In the rows, 128 means zero.
Each row of numbers belongs to one of the elements below and depends on some of the facts about them. Some rows are named. Which element is each other row?

Named rows:
[127 164 125 118 161 129  73 146 105  66 146 143 113  55 113  98 122  55
 178 212  98 131  88  96 119 128 137 145 140 160  91 159 125  94 150 135
  65 134 166  63 134]: negis
[100 150 122 120 143 163  83 132 107 103  66 111 185 143  76 101 149 120
 101 111 160 122 136 156 103  75 106 121 111 130 142 129  94 141 119 113
 108 129  98 199 127]: muplol
[141 122 111 121 114 145 135 133 132  78 125 127  98 111 120 130 117 131
 156 145 148 134 119 103 152 135 157 121 133 150 128 110 118 120 114 129
 125 119 154 127 102]: zuklel
[234 135  83 122  69 189 139 151 170  47 111 187  57  62 137 144  95 132
  97 159 139 162 127  87 187 125 181 102 143 169 145  83 106 100 106  68
 119 155 124 165  97]: kogama
[130 133 144 142 112  94 142 115 137 138 113 120 123 108 142 149 143 140
 139 126 117 127 127 136 111 136 115 125 120 115 102 155 142 134 151 129
  93 149  91 148 119]: vobrok
[ 75 134  97 122 146 208  65 155 101  89  55 114 228 149  79  64 171  89
  93  82 206 113 154 180  83  38 105 122 111  94 203 125  85 168 101  91
 165 111  96 209 129]: vigik
[135 126 121 127 137 160 104 135 129 117 150 121 139 135 123 118 133 107
  94 148 133 143 144 119 133 121 128 137 131 142 136 121 128 138 117 120
 138 125 144 104 130]: zupidak
[128 124 140 124 124 125 125 126 150 143 147 108 153 113 157 127 131 128
 117 103 129 138 141 146 102 127 111 129 116 102 136 155 135 139 147 127
 153 137  79 120 150]: skimam
[ 94 148 105 123 162 204  67 147  99  84  67 128 209 172  78  62 164  91
  94 123 207 128 153 162  94  48 122 134 123 104 182 119  93 166  84 101
 134  99 125 190  99]: gruses
[140 116 105 151  99 132 117 137 123 133 130  99 121  94 116 140 134 126
 106 110 133 133 138 118 121 120 108 138 136 146 143 123 125 136 125 117
 152 132 113 161 141]: steplon
[146 124 113 141 127 134 128 136 121 145 122 143 112 141 112 129 124 132
 104 125 139 134 129 120 135 117 121 138 147 137 144 104 128 138 105 117
 146 117 144 146 129]: pligedi
[151 129 107 146 122 134 122 138 119 142 127 140 114 131 112 128 124 127
  94 135 139 134 134 116 133 122 123 144 146 142 146 108 126 132 101 117
 133 119 144 154 128]: grafebas
[136 126 112 134 124 128 128 129 113 125 135 122 121 125 127 125 130 125
 124 144 140 127 140 108 135 135 138 140 133 138 139 124 128 124 110 136
 125 114 151 131 113]: varer
[109 150 108 113 161 179  79 139  94 112  84 137 192 171  83  81 146 107
  82 135 174 121 151 148 114  75 127 132 117 126 163 116  95 137  92 116
 117 110 138 179 114]: fuskibral
[117 117 121 127 117 141 118 134 125 112 122 105 123 111 102 136 130 125
 126 106 122 126 122 123 133 120 116 122 127 155 127 114 118 133 135 121
 147 134 127 141 146]: dredoni
[120 128 135 134 115 111 140 124 129 156 127 136 144 124 157 139 143 125
 120 115 111 116 138 144 114 128 116 123 114  99 131 148 142 126 149 124
 121 156 100 133 135]: drufla
[128 113 117  91 146 121 150 106  96 157 129 120 114 158 106 139 116 148
 109 130 132 128 150  85 149 143 116 128 125 194 107  98 125 139 110 168
 106 137 185 104 120]: trabuk
[112 110 112 122 109 129 133 130 119 119 133 105 130 100 128 128 133 126
 146 105 133 113 132 119 128 134 127 123 123 134 144 128 119 119 134 138
 157 131 134 134 140]: stedon

Some facts about the elements:
Π(vobrok, zitrak); Π(vobrok, skamin); Π(vobrok, vobapu); Π(vobrok, fostati)
Π(pligrin, brudrol); Π(pligrin, sudris); Π(kogama, zitrak); Π(kogama, zilam)
Π(kogama, flarun); Π(bemi, moreplu); Π(bemi, rirel); Π(bemi, droku)
Π(bemi, sudris); Π(bemi, tibrim); Π(fofofak, fuskibral); Π(fofofak, raske)
Π(fofofak, kimis); Π(lazegus, grafebas); Π(lazegus, pligedi); Π(zadam, skamin)
Π(zadam, drufla); Π(niste, pitegre); Π(niste, zupidak); Π(niste, geplutres)
Π(segudus, brudrol); Π(segudus, befol); Π(segudus, skamin); Π(segudus, pasko)
Π(fidur, ruklen); Π(fidur, surem); Π(traklis, doflon); Π(traklis, nuful)
Π(traklis, braplus); Π(moskapur, flebiskim); Π(moskapur, klutu); Π(moskapur, givak)
Π(muki, risas); Π(muki, brotin); Π(muki, skogar); Π(muki, zuze)
Π(muki, sudris); Π(muki, soski); Π(klamin, doflon); Π(klamin, gaskur)
Π(klamin, vobapu); Π(klamin, bromul); Π(klamin, steplon); Π(teme, skogar)
Π(suvem, brustok); Π(suvem, flebiskim); Π(suvem, noplibir); Π(suvem, gisus)
Π(skeletim, rona); Π(skeletim, toval); Π(skeletim, raske); Π(skeletim, surem)
Π(skeletim, nutrur); Π(skeletim, trabuk); Π(gresil, droku); Π(drosku, klibri)
Π(drosku, skimam); Π(drosku, givak); Π(drosku, geplutres); Π(drosku, drofo)
Π(zabral, brudrol); Π(zabral, skiflis); Π(zabral, bapun); Π(zabral, ploflatras)
Π(rotufes, gaskur); Π(rotufes, klagra); Π(rotufes, skimam); Π(rotufes, tefla)
Π(rotufes, zago); Π(puplik, zitrak); Π(puplik, grafebas); Π(puplik, latal)
Π(puplik, steplon); Π(fimon, klagra); Π(fimon, zupidak); Π(tubo, ploflatras)
Π(tubo, sunubo); Π(rotrun, vobapu); Π(rotrun, regi); Π(rotrun, soski)
Π(stuguk, befol); Π(stuguk, sebim); Π(stuguk, soski); Π(pliste, zilam)
Π(pliste, gostem); Π(pliste, lezok); Π(plolosis, degun); Π(dugu, toval)
Π(dugu, fostati); Π(negis, givak); Π(negis, ploflatras); Π(fenikas, skogar)
Π(fenikas, mozor); Π(fenikas, faklu); Π(fenikas, sunubo); Π(fenikas, trabuk)
Π(roplek, vigik); Π(roplek, dretok); Π(roplek, lekleres); Π(roplek, vimik)
Π(vebi, skiflis); Π(vebi, triflu); Π(vebi, zupidak); Π(muplol, nadragil)
Π(muplol, surem); Π(vugar, trudes); Π(vugar, skogar); Π(vugar, bikis)
Π(vugar, rete); Π(vugar, zubis); Π(vugar, bebradol); Π(viro, brostam)
Π(zuklel, stedon); Π(zuklel, zubis); Π(zuklel, soski); Π(droplur, raske)
Π(foponur, nadragil); Π(foponur, grafebas); Π(mapostek, stoskam); Π(traflos, nafli)
Π(traflos, pligedi); Π(traflos, klukiru); Π(traflos, plazok); Π(druse, gostem)
Π(druse, risas); Π(druse, vobapu); Π(druse, mozor); Π(druse, varer)
σ(pasko, traflos); σ(fepa, triflu); σ(droku, bapun); σ(mozor, risas)
σ(brelo, kogama); σ(kogama, gisus); σ(bemi, zabral); σ(skogar, rona)
σ(fofofak, klutu); σ(bresker, puplik); σ(lazegus, druse); σ(zadam, stuguk)
σ(miplis, klukiru); σ(nafli, fidur); σ(fidur, fluska); σ(traklis, flebren)
σ(givak, vimik); σ(pligedi, skeletim); σ(fostati, biskan); σ(bromul, zago)
σ(skiflis, skogar); σ(ploplas, tefla); σ(bapun, rekam); σ(muki, mozor)
σ(noplibir, teme); σ(trabuk, plazok); σ(ruklen, zadam); σ(stedon, klibri)
σ(sudris, ruklen); σ(gaskur, ploplas); σ(gruses, vigik); σ(drizekli, dretok)
σ(kletol, roplek); σ(biskan, klamin); σ(raske, bebradol); σ(vaplume, tuskol)
σ(pitegre, befol); σ(steplon, vebi); σ(flebren, brilal); σ(stoskam, bikis)
σ(soski, pitegre); σ(rotufes, degun); σ(puplik, fofofak); σ(skeple, soski)
σ(varer, mapostek); σ(plazok, givak); σ(zubis, moskapur); σ(fimon, muplol)
σ(grafebas, dredoni); σ(stuguk, flarun); σ(kimis, porik); σ(gridri, geplutres)
σ(pliste, brudrol); σ(regi, rete); σ(depas, suvem); σ(moreplu, klagra)
σ(risas, seke); σ(dugu, lekleres); σ(negis, kimis); σ(zitrak, surem)
σ(flude, dugu); σ(fenikas, zitrak); σ(brudrol, kletol); σ(dorobre, segudus)
σ(roplek, zubis); σ(gisus, miplis); σ(nutrur, fostati); σ(vebi, lepa)
σ(muplol, foponur); σ(triflu, lazegus); σ(viro, vobrok); σ(zupidak, bromul)
σ(nari, rirel); σ(flobra, skeple); σ(lekleres, moreplu); σ(zuklel, droplur)
σ(seke, negis); σ(klutu, gaskur); σ(vigik, fimon); σ(sebim, fuskibral)
σ(latal, vugar); σ(sebrur, gostem); σ(droplur, brelo); σ(brostam, drosku)
σ(gostem, trabuk); σ(dretok, muki); σ(tibrim, rotufes); σ(klistu, brinon)
σ(dredoni, latal); σ(klagra, vobapu); σ(nuful, stoskam); σ(fuskibral, gruses)
σ(fluska, pligedi)

Which element is each row?
No name comes twice in this set of rows, the named rows included.
[149 128 128 132 109 119 147 132 148 151 117 156 128 106 160 136 122 144
 121  92 121 123 126 151 122 126 126 115 127  94 148 133 130 119 144 110
 152 149  83 153 149] | klukiru
[123 132 129 114 138 126 125 118 120  97 124 111 114 134 102 128 122 137
 150 155 131 131 121 103 146 136 143 126 120 164  98 122 116 116 121 148
  93 116 159 122 104] | fenikas
[128 121 134 134 121 138 107 127 148  85 129  72 117  99  97 141 129 126
 137 121 134 152 119 124 118 118 112 129 127 159 104 134 122 157 141 123
 132 127  99 134 133] | rotufes
[120 117 104 115 127 135 133 129 103 126 142 127 136 133 135 114 123 125
 132 136 141 116 143 105 143 141 146 134 124 138 150 118 119 102 107 150
 145 113 170 114 119] | skogar
[121 117 134 111 123 113 135 109 117 130 107  92 105 121  93 161 129 142
 122 115 115 133 132 105 136 132 100 121 119 194  85 110 126 150 135 146
  91 153 142 137 130] | dugu
[136 154 153 110 153  92 143 105 131 147 111 152 124 157 126 133 113 160
 137 152 117 130 118 136 129 141 135 121 116 127  89 141 127 111 135 146
  64 131 118 132 112] | skeletim
[138 108 105 124 124 127 146 119 103 141 133 112 107 134 114 139 131 133
 121 127 147 137 148  88 139 137 118 141 138 174 129 104 136 154 102 150
 131 124 171 118 109] | gostem
[128 133 143 125 143 148 109 125 140  91 132 116 121 139 107 129 133 112
 128 160 126 147 124 121 136 122 131 129 127 153 102 125 128 146 126 123
  95 131 140 104 111] | vebi
[134 158 115 117 151 119  98 140  98 118 133 161 119  92 112 105 110  95
 140 178 105 117 106 107 130 130 136 138 139 149 120 138 118  82 130 137
  93 132 161 109 147] | kimis
[115 102 128 107 123 125 149 114 120 134 117  92 105 128 100 154 129 141
 130  89 129 136 131 106 131 131  96 118 124 185 106 101 131 170 133 147
 137 146 146 115 139] | kletol

The same elements again, as new rows of numbers:
Named rows:
[157 143 146 128 135 128 140 103  96 120 137 129 120 135 142  98 118 124
 131 105 156 151  80 141 147  96 164 132  74 115 151 132 126 115]: foponur
[128 128 129 123 104 130 147 129 121 118 149 140 128 129 136 109 126 104
 147 112 121 150 116 128 114 125 140 115 100 103 149 143 140 102]: toval
[131 128 133 121 109 140 139 129 124 117 146 126 119 120 138 109 131 110
 146 109 132 159 122 133 127 130 150 125  98 109 139 149 142 113]: trudes
[174  94  92 150  97 109 142 101 164 110 166 117 118 126 134 133 132 107
 202 194 157 113 153 158  61 123 155 133 110  99  98  97 102 191]: brelo
[165 134 122 123 151 131 124 121 107 121 113 124 137 137 146 124 112 139
 143 127 144 133 111 136 142 106 147 145 114 100 124 101 112 157]: lazegus
[138 128 117 115 127 127 142 139 130 130 127 126 141 132 140 124 124 124
 159 136 121 139 145 126 119 126 143 147 127  97 120 119 127 133]: varer
[153 128 116 132 140 132 142 141 118 114 113 123 149 135 125 131 127 143
 132 141 109  98 136 123 115 116 134 134 114  84 128  98 119 142]: zadam
[140 118 114 109 126 147 146 163 134 117 111 113 152 123 132 131 137 129
 141 142 118 114 163 130 128 122 151 151 114  98  97 121 123 148]: soski
[142 176 219 113 149  72 215 126 103 135 120 113 134 150 108  72 141 149
 138 190 134  88 132 139 116  87 165 192 124 125 111 132 116 105]: fimon
[139 132 122 120 121 131 134 137 126 130 134 122 143 132 129 126 122 126
 143 145 114 139 148 125 111 131 147 146 117  95 131 113 128 140]: pasko
[128 129 133 126 111 137 139 128 126 116 147 129 125 122 135 110 131 116
 150 108 131 161 123 131 117 128 146 124 101 104 142 147 143 105]: lezok
[138 158 161 100 131  94 201 138 134 148 135 117 149 156 120  95 116 126
 152 165 119 119 139 125 110 102 180 181 112 106 118 116 125  97]: fuskibral
[112 118  69  58 127 123 115 116  88 194 132 125 131 128 186 101 109 132
 132 112  88  72 134 168  73  91  61 150 120  84 131 129  94 122]: fofofak
[102 133  72  56 134 133  79 116 109 205 134 105 126 110 185 104 107 147
 152 107  96 123 153 175  68 106  68 177 132  79 127 135 108 124]: klutu
[139 128 122 117 127 126 140 135 128 131 130 126 138 132 141 124 121 123
 153 138 120 141 142 127 117 128 149 146 126  99 124 117 129 138]: depas
[151 137 135 137 112 145 128 117 103 113 146 109 118 112 125 108 133 125
  99 131 113 114 114 135 125 122 152 115  69 111 155 134 141 126]: pligrin
[142 131 123 110 120 127 139 136 127 131 128 124 143 131 137 127 120 126
 146 150 115 142 149 128 117 128 147 151 123  99 122 113 127 150]: tibrim
[136 105 150 143 147 133 115 132  78 146 131 136 152 124 180 123 148  95
 195 127 108 162 189  27 144 157 163 160 111 108 113  92 111 117]: mozor

Which element is each row?
No name comes twice in this set of rows, the named rows included.
[129 132 134 121 102 138 138 127 120 118 149 127 121 121 131 113 128 113
 133 119 126 160 125 136 119 129 149 125  89 110 147 146 142 116] | rirel
[137 119 140 129 134 126 127 134 102 139 129 136 149 130 159 128 133 113
 168 139 110 155 171  75 132 146 154 157 121 102 122 100 117 131] | dretok
[125 130 171 117 120 103 141 139 104 121 114 144 127 129 133 119 141 136
 149 169 120 137 152 145 110 134 120 147 158 111 121 135 120 171] | zupidak
[154  98 145 139 150 148 120 136  68 137 121 113 149 114 177 121 152 105
 158 136 109 104 183  50 161 139 169 153  91 119 104 101 108 139] | muki
[187  82  84 174 113 109 139  91 156  91 158 116 117 127 130 130 140 117
 205 185 172  84 135 162  58 104 140 123 101  91  97  87  91 180] | kogama
[153 142 142 145 126 136 129 108 107 114 151 112 106 114 134 105 127 127
 120 126 109 113 106 131 121 133 145 112  95 107 166 134 147 111] | zabral
[138 119 125 141 124 151 146 139 111 101 131 117 127 115 131 109 152 125
 141 100 135 112 123 127 124 110 134 117  81 104 129 150 132  96] | rotrun
[137 124 134 146 129 141 143 129 109  97 134 129 122 122 130 107 142 129
 152  96 140 129 112 128 119 110 126 117  94  97 138 146 133  92] | klamin
[138 130 114 130 138 131 134 139 131 119 121 131 149 136 132 128 123 136
 163 124 132 148 139 124 110 117 138 152 121  78 123 105 121 125] | zitrak
[177  89  92 136 104 100 171 110 130 114 154 139 128 144 144 124 126  98
 177 175 131  61 127 143  79 106 138 111 114 104 115  97  97 163] | droplur
[119 121 124 145 107 132 132 158 137  90 136 126 133 120 130 123 138 126
 140  87 144 140 127 118 111 124 143 127 107  93 141 148 136  81] | vobapu
[134 115 138 126 127 124 136 135  97 141 133 142 147 133 160 122 133 103
 168 136 105 146 163  74 123 143 153 149 120 103 125 104 116 126] | kimis

The same elements again, as new rows of numbers:
Named rows:
[162 122 183 130 130 129 112 147 128 146 115 148 121 125 153 133 132 123
 128 113 119 126 101 103 133 128 128 132 154  99 121 141 126 130 122 141
 156 163]: regi
[127 121 120 126 133 149 108  97 111 141 138 119 150 122 124  71 104 124
 147  97 133 130 116 118 134 142 112 118 123 136 134 126 111 110 147 128
 126 112]: rona
[126 118 108 137 135 103 119 123 124 138 113 127 141 121 126 114 117 123
 140 126 112 132 126 130 134 135 128 143 127 139 128 113 130 120 119 138
 111 144]: niste
[ 90 112 125 130 136 110 128 115 122 125 120 129 128 117 144  68 117 115
 120 127 122 126 134 126 131 146 121 135 121 123 132 120 139 102 114 121
 105 130]: vugar
[139 119 136 132 130 128 120 129 126 146 124 130 140 127 130 114 121 122
 135 123 119 132 122 128 136 140 137 118 136 120 131 130 122 124 122 126
 131 125]: sunubo
[130 125 143 136 135  93 135 148 138 142 130 148 108 136 160 114 125 103
 113 137 125 104 126 115 131 142 161 128 152 109 117 110 134 113 124 120
 143 146]: droku
[139 112 110 129 140  92 135 152 129 135 109 137 122 122 169 121 143 130
 125 147 116 101 119 138 126 137  93 130 133 129 125 120 127 132 138 122
 117 144]: pliste
[125 114 128 138 130 119 111 130 135 139 107 131 134 115 168 122 101 154
 143 103 118 125 115 140 135 132 125 159 127 152 122 125 142 103 140 124
 116 127]: fimon
[117 116 145 127 149 126 133  99 105 153 117 110 148 128 103  93 119 103
 141 134 122 148 128 140 140 134 114 127 131 165 131 117 134 123 123 133
 102 110]: druse
[164 126  85 130 130  96 122 136 137 159 116 123 135 128 166 143 108 137
 102 145 136 114 138 146 129 135 123 117 143 124 120 197 133 127 138 129
 155 137]: nafli
[156 130  95 131 134 109 120 121 126 143 145 132 137 135 146  89 110 121
 125  99 140 110 128 134 124 132 113 136 133 115 115  60 116 124 160 135
 116 120]: depas
[115 122 116 126 131 108 125 132 139 145 122 130 128 122 160  94 116 122
 113 127 132 107 138 132 132 147 121 116 135 120 122 151 126 117 143 124
 132 122]: latal
[136 120 136 133 131 116 117 132 130 137 120 131 140 125 130 116 115 124
 136 125 120 132 123 130 135 139 136 125 136 119 127 129 124 111 124 132
 135 142]: ploflatras
[103 105  83 134 132 117 120 114 123 117 119 111 151 113 133 102 117 133
 144 122 110 142 120 157 131 142  94 127 111 135 131 134 123 111 127 133
 101 137]: drosku
[120 112 125 131 133 138 107 106 123 138 112 121 139 115 172  94  86 159
 130 107 121 132 120 125 137 135 107 148 122 164 133 173 150  97 138 117
 124 115]: foponur
[159 117 102 129 131 110 116 123 127 153 117 103 141 126 139 147 112 133
 120 158 126 147 131 147 136 136 117 114 142 124 135 236 136 121 119 128
 169 149]: plazok
[128 102  91 131 140 129 136  92 113 133 128 101 162 122 121 108 122 138
 165 142 119 155 118 189 131 139  79 124 107 163 141 105 117 114 138 123
 105 103]: segudus
[155 124 102 138 131  97 127 146 131 152 131 132 125 138 150 135 121 123
 132 152 122 117 135 142 135 143 150 121 142 135 133 121 127 112 128 117
 140 128]: varer

Name these rows:
No name comes twice in this set of rows, the named rows included.
[139 120 115 125 147 104 131 109 107 163 106 110 140 127 123 111 116 122
 114 141 130 133 141 136 138 128 109 131 134 168 126 157 136 138 143 140
 107 120] | lazegus
[ 97 122 133 132 137 117 116 116 127 139 122 125 129 123 124  88 112 105
 118 136 119 134 144 105 137 145 139 126 134 124 133 164 147 107 100 127
 116 133] | rekam
[128 111 152 129 131 144 119 109 118 133 131 118 152 119 117  89 122 121
 138 111 119 147 108 135 133 139 113 120 134 105 129 136 123 119 119 137
 142 140] | befol
[169 132 137 126 133 112 106 139 110 147 121 145 132 130 118 109 136 111
 126 127 121 108 112  81 131 138 112 111 145  92 135 115 105 150 134 130
 144 152] | raske
[138 127  97 135 139 103 120 109 115 148 123 119 140 133 107 121 109 104
 142 134 114 144 142 136 134 132 132 133 135 138 131 103 131 116 114 138
 103 136] | rotufes
[136 114 125 132 133 124 105 124 124 142 111 134 131 116 187 110  99 157
 138 108 122 120 117 115 135 134 111 151 129 170 131 146 142 108 150 112
 114 114] | muplol
[157 115 183 130 137 117 125 138 124 138 112 147 125 119 169 114 130 119
 129 109 117 119  88 106 129 121 113 152 140 112 115 104 139 123 124 147
 135 162] | bemi
[162 115 132 132 133 101 117 138 120 137 109 139 131 123 153 125 129 120
 128 126 116 119 108 118 129 128 117 144 140  97 125 125 130 126 122 141
 139 165] | traklis
[105 119  77 123 143  96 127 106 122 146 105 101 146 116 133  77 112 108
  91 145 134 132 143 119 129 140 100 120 128 110 129 217 145 129 123 138
 118 142] | traflos
[128 116 164 126 134 135 120 107 112 135 136 121 143 123 102  83 128  99
 132 114 114 153 115 105 135 141 137 114 140  89 132 146 127 122  94 143
 144 151] | bebradol
[116 125 139 132 133 103 120 136 134 153 119 137 123 130 134 109 120 104
 120 122 119 120 140 113 136 144 162 118 143 123 125 143 129 113 108 126
 134 141] | bapun

